Below are the code and all the weights of a small trained network. Each question names an input and a target symbol and asks about switching units off, where a switched-off unit gives its printed mean instead of its output.

import numpy as np


def w(rows, s, z=0):
    codes = np.array(rows[::2]) - 128.0
    scale = np.full(codes.shape[1], s)
    scale[-1] = z or s
    return codes * scale


def softmax(a):
    e = np.exp(a - a.max(-1, keepdims=True))
    return e / e.sum(-1, keepdims=True)


def log_softmax(a):
    a = a - a.max(-1, keepdims=True)
    return a - np.log(np.exp(a).sum(-1, keepdims=True))


def net(x, mask):
    ids = ['αγδεζημξπστφψω'.index(c) for c in x.split()]
    T = len(ids)
    res = E[ids] + P[:T]
    u = 0
    for l in range(3):
        r = res
        for j in range(2):
            rows = slice(2 * j, 2 * j + 2)
            q, k, v = (r @ M[l][rows].T for M in (Q, K, V))
            z = softmax(np.where(np.tri(T) > 0, q @ k.T / 2**0.5, -1e9)) @ v
            o = O[l][rows]
            res = res + np.where(mask[u + j], z, o[:, -1]) @ o[:, :-1]
        u += 2
    return log_softmax(res[-1] @ U[:, :-1].T + U[:, -1])


Q, K, V, O = {}, {}, {}, {}
E = w([
[150,95,252,107,157,99],'α',
[191,130,143,172,52,115],'γ',
[173,123,199,132,106,54],'δ',
[180,159,138,75,160,138],'ε',
[189,148,96,116,134,178],'ζ',
[169,145,135,98,178,114],'η',
[157,127,141,105,186,184],'μ',
[84,206,181,114,50,190],'ξ',
[167,168,81,153,221,124],'π',
[169,95,167,195,103,164],'σ',
[191,156,59,111,119,108],'τ',
[129,183,56,129,141,169],'φ',
[61,216,92,134,160,77],'ψ',
[113,77,179,205,153,58],'ω',
],0.013)
P = w([
[144,80,17,72,224,116],'0',
[183,123,46,109,219,131],'1',
[190,130,66,138,209,138],'2',
[202,143,88,145,195,137],'3',
[212,157,106,158,186,138],'4',
[222,166,122,167,170,137],'5',
[220,174,134,180,162,141],'6',
[223,185,148,190,150,139],'7',
[226,190,158,203,144,145],'8',
[228,197,170,218,129,134],'9',
[230,208,177,232,123,140],'10',
[227,211,188,245,112,138],'11',
[228,217,208,249,112,139],'12',
[236,220,237,252,114,134],'13',
],0.0039)
Q[0] = w([
[245,213,148,185,219,175],'L0H0',
[253,207,194,232,179,215],'L0H0',
[190,232,103,148,230,140],'L0H1',
[167,133,164,183,127,123],'L0H1',
],0.025)
K[0] = w([
[163,208,218,199,97,101],'L0H0',
[106,123,242,237,84,137],'L0H0',
[46,224,255,210,50,132],'L0H1',
[87,104,165,78,76,150],'L0H1',
],0.02)
V[0] = w([
[116,76,139,175,159,249],'L0H0',
[186,156,137,51,87,173],'L0H0',
[50,223,100,139,145,79],'L0H1',
[197,95,114,134,184,81],'L0H1',
],0.015)
O[0] = w([
[102,38,112,182,119,245,124],'L0H0',
[174,121,82,1,106,144,202],'L0H0',
[37,129,137,73,110,38,160],'L0H1',
[143,216,204,186,123,114,4],'L0H1',
],0.0092,0.0042)
Q[1] = w([
[14,99,77,106,57,76],'L1H0',
[8,128,145,148,122,126],'L1H0',
[60,103,107,129,91,120],'L1H1',
[165,94,100,173,151,136],'L1H1',
],0.016)
K[1] = w([
[38,219,9,99,175,151],'L1H0',
[47,134,115,134,239,149],'L1H0',
[98,60,84,127,140,104],'L1H1',
[89,147,182,137,94,174],'L1H1',
],0.014)
V[1] = w([
[87,136,151,108,229,163],'L1H0',
[115,134,246,40,243,186],'L1H0',
[151,65,94,107,159,97],'L1H1',
[135,182,120,113,203,166],'L1H1',
],0.013)
O[1] = w([
[75,108,162,111,195,179,105],'L1H0',
[61,106,198,83,254,126,146],'L1H0',
[102,176,145,155,86,134,193],'L1H1',
[111,142,112,111,120,70,253],'L1H1',
],0.0093,0.0051)
Q[2] = w([
[37,106,110,117,102,105],'L2H0',
[102,102,93,114,92,113],'L2H0',
[130,100,92,68,121,124],'L2H1',
[9,133,85,134,126,116],'L2H1',
],0.015)
K[2] = w([
[63,247,99,120,118,185],'L2H0',
[93,187,136,108,95,167],'L2H0',
[172,79,51,91,177,85],'L2H1',
[87,103,55,174,169,105],'L2H1',
],0.014)
V[2] = w([
[130,249,34,149,202,190],'L2H0',
[129,98,61,127,182,73],'L2H0',
[91,107,48,204,175,88],'L2H1',
[115,198,67,122,152,173],'L2H1',
],0.018)
O[2] = w([
[1,235,152,199,22,181,254],'L2H0',
[73,52,99,147,48,119,120],'L2H0',
[140,65,15,113,224,95,236],'L2H1',
[191,23,116,112,115,103,219],'L2H1',
],0.0093,0.0047)
U = w([
[151,206,170,111,155,38,74],'α',
[155,201,92,4,143,249,3],'γ',
[160,130,143,222,183,104,70],'δ',
[132,132,143,140,94,114,105],'ε',
[187,115,153,185,151,248,188],'ζ',
[129,108,213,108,189,147,183],'η',
[107,120,173,124,127,125,162],'μ',
[103,140,187,2,93,169,131],'ξ',
[112,104,109,69,120,105,236],'π',
[114,52,181,144,139,219,202],'σ',
[228,148,89,158,75,149,159],'τ',
[122,160,79,97,73,212,68],'φ',
[106,142,81,112,80,162,22],'ψ',
[73,134,129,182,152,135,124],'ω',
],0.0068,0.0047)

Each question gives the input, a string of symbols that net reads in full, and the target symbol t.
The units are the heads (2 rows each of Q, K, V and O). Each row of codes is followed by its name. A weight is (code - 128) times the scale printed after its matrix; where a second scale follows, it is the last column's (O and U).
mask holds one flag per head, layer by layer. A switched-off head (its flag False) gives its mean, the last column of its rows in O, instead of its output. The means were averaged over made-up inputs and are rounded, as every weight is.
A unit's drop is (log p(t) with every unit on - log p(t) with that unit switched off) / (log p(t) with every unit on - log p(t) with every unit switched off).
The circuit of an input: a set's keep is (log p(t) with only the set's units on - log p(t) with every unit switched off) / (log p(t) with every unit on - log p(t) with every unit switched off). Starting from all 6 units, units are removed one at a time, each time the one whose removal leaves the highest keep (on an exact tie, the one counted first), for as long as the keep stays at least 0.8.
units of the circuit, in order: the units of the circuit, biggest drop first
unit that matters most: the unit with the biggest drop
which heads matter: for each layer, one digit per head in row order, 1 if its drop is at least 0.15 and else 0, layers parted by /
input π σ ξ, target σ: which heads matter : 11 / 11 / 00
input ε δ π π ε π σ π ξ, target σ: units of the circuit, in order : [L0H0, L1H0, L2H1]
input ε ξ π σ π π, target σ: units of the circuit, in order : [L0H0, L0H1, L1H0]
input ω π π σ ψ, target π: units of the circuit, in order : [L0H1, L2H0]
input π ξ γ π δ η σ π ω δ π π π σ, target σ: unit that matters most : L0H1
input τ γ ω ε τ σ η, target ζ: which heads matter : 11 / 00 / 00
input ψ δ ψ π ξ π π ζ τ φ, target φ: units of the circuit, in order : [L0H0, L2H0]
input π ψ π π α τ ε φ, target η: units of the circuit, in order : [L0H1, L1H0]
input γ π φ π μ π γ ζ μ σ φ, target ζ: units of the circuit, in order : [L0H0, L0H1]
input π ξ ε τ π η ε π γ ε τ, target τ: which heads matter : 10 / 10 / 01
input ω μ ω ψ ε γ φ, target τ: which heads matter : 00 / 10 / 00
input φ φ μ ζ π, target ω: which heads matter : 10 / 10 / 10
input ε φ α π π μ π, target η: which heads matter : 01 / 10 / 00
input π π π δ π ω ε π, target δ: which heads matter : 10 / 00 / 00
input τ δ μ ε π, target α: units of the circuit, in order : [L0H1, L0H0]
input ξ π π δ, target π: unit that matters most : L0H1
input π σ τ ξ η ε ω τ δ δ π ξ π, target γ: which heads matter : 11 / 01 / 10
input π π η ζ π φ ξ σ ξ, target γ: which heads matter : 01 / 01 / 10
input ε π ε γ τ, target τ: which heads matter : 00 / 10 / 00
input ε ε π δ ε ξ, target ξ: units of the circuit, in order : [L0H0, L2H1]
